Below is a small trained network, with its code and all its weights. Each question gives an input and a class and asks what happens when units are switched off, that is, made to give their printed mean instead of their output.

import numpy as np


def w(rows, s, z=0):
    codes = np.array(rows[::2]) - 128.0
    scale = np.full(codes.shape[1], s)
    scale[-1] = z or s
    return codes * scale


def f(y):
    return y / 2 * (1 + np.tanh(0.7978845608 * (y + 0.044715 * y**3)))


def log_softmax(a):
    a = a - a.max(-1, keepdims=True)
    return a - np.log(np.exp(a).sum(-1, keepdims=True))


def net(x, mask):
    res = np.array(x, float).reshape(1, 8) / 4 @ E
    y = f(res @ A[0][:, :-1].T + A[0][:, -1])
    res = res + np.where(mask, y, B[0][:, -1]) @ B[0][:, :-1]
    return log_softmax(res[-1] @ U[:, :-1].T + U[:, -1])


A, B = {}, {}
E = w([
[128,128,128,130,130,129,127],'x0',
[153,154,150,109,7,172,104],'x1',
[186,186,110,71,148,89,123],'x2',
[127,129,126,127,128,129,131],'x3',
[125,89,113,87,119,76,197],'x4',
[127,128,127,127,129,130,129],'x5',
[42,193,142,164,164,63,57],'x6',
[127,128,128,127,128,127,125],'x7',
],0.013)
A[0] = w([
[108,158,139,103,3,117,108,46],'n0',
[62,16,149,160,93,108,139,48],'n1',
[190,214,122,50,120,48,92,58],'n2',
[15,192,135,128,90,33,86,44],'n3',
[74,57,132,95,55,14,183,2],'n4',
[15,93,125,171,54,151,124,77],'n5',
],0.013,0.007)
B[0] = w([
[115,42,110,175,248,85,137,218],'n0',
[136,196,125,37,98,55,149,196],'n1',
[71,220,143,76,70,105,146,216],'n2',
[189,29,120,130,108,170,158,247],'n3',
[122,120,144,228,138,209,37,187],'n4',
[120,248,124,56,102,103,154,216],'n5',
],0.012,0.014)
U = w([
[98,186,135,101,87,115,184,84],'0',
[230,35,124,102,50,206,225,59],'1',
[59,91,114,171,251,44,182,118],'2',
[101,177,155,207,97,234,43,252],'3',
],0.012,0.013)

Each question gives the input, the list of numbers given to net, and the class t.
The units are the neurons (one row each of A and B). Each row of codes is followed by its name. A weight is (code - 128) times the scale printed after its matrix; where a second scale follows, it is the last column's (A, B and U).
mask holds one flag per neuron, in row order. A switched-off neuron (its flag False) gives its mean, the last column of its row in B, instead of its output. The means were averaged over made-up inputs and are rounded, as every weight is.
A unit's drop is (log p(t) with every unit on - log p(t) with that unit switched off) / (log p(t) with every unit on - log p(t) with every unit switched off).
The circuit of an input: a set's keep is (log p(t) with only the set's units on - log p(t) with every unit switched off) / (log p(t) with every unit on - log p(t) with every unit switched off). Starting from all 6 units, units are removed one at a time, each time the one whose removal leaves the highest keep (on an exact tie, the one counted first), for as long as the keep stays at least 0.8.
units of the circuit, in order: the units of the circuit, biggest drop first
top k neurons: the k neurons with the biggest drops, biggest first
drop when u is switched off: that unit's drop, to one decimal
input [-8,-4,5,5,2,-8,-2,-8], class 0: top 3 neurons => (n0; n3; n2)
input [7,-5,5,8,-8,7,5,4], class 3: top 3 neurons => (n0; n1; n5)
input [4,-8,-8,-2,6,6,-4,6], class 0: units of the circuit, in order => (n1)
input [1,5,1,7,5,1,-2,0], class 2: units of the circuit, in order => (n0; n3)
input [-2,-7,-4,7,8,7,8,-4], class 1: top 2 neurons => (n3; n0)
input [-5,-1,-3,-4,0,8,0,7], class 0: top 3 neurons => (n0; n3; n4)
input [3,5,4,2,6,5,-4,-8], class 3: units of the circuit, in order => (n4; n3)
input [-1,-7,4,8,-8,4,3,0], class 3: top 2 neurons => (n0; n1)
input [0,-5,7,6,1,-4,-5,-2], class 0: top 2 neurons => (n3; n0)
input [4,3,2,-5,2,-5,2,-2], class 2: top 2 neurons => (n5; n4)
input [-7,1,6,6,7,-1,-6,-3], class 3: top 2 neurons => (n4; n3)
input [6,-6,-4,4,7,-3,5,3], class 3: top 2 neurons => (n4; n0)
input [-7,-2,6,-3,6,4,6,2], class 0: top 2 neurons => (n2; n0)
input [8,-3,-5,-8,3,-5,2,8], class 0: top 2 neurons => (n0; n1)
input [-2,2,-4,-7,8,4,-3,3], class 3: top neuron => (n4)
input [4,-1,2,7,4,-3,-2,-3], class 3: top 2 neurons => (n3; n0)
input [2,4,1,5,-1,5,-2,5], class 2: top 3 neurons => (n3; n0; n4)
input [-8,4,-3,-3,3,8,5,-8], class 1: top 2 neurons => (n3; n2)
input [-3,-4,3,0,3,-6,4,7], class 1: units of the circuit, in order => (n3; n0)
input [6,5,-8,6,-7,3,1,3], class 0: units of the circuit, in order => (n5)
input [-8,-2,-7,2,-2,7,7,6], class 0: drop when n4 is switched off => 0.0
input [-8,7,1,-3,6,-2,-4,3], class 2: drop when n0 is switched off => 0.8
input [3,6,3,-5,-6,0,1,2], class 2: drop when n0 is switched off => 0.8
input [-7,7,0,1,-6,-5,1,0], class 2: drop when n0 is switched off => 0.8
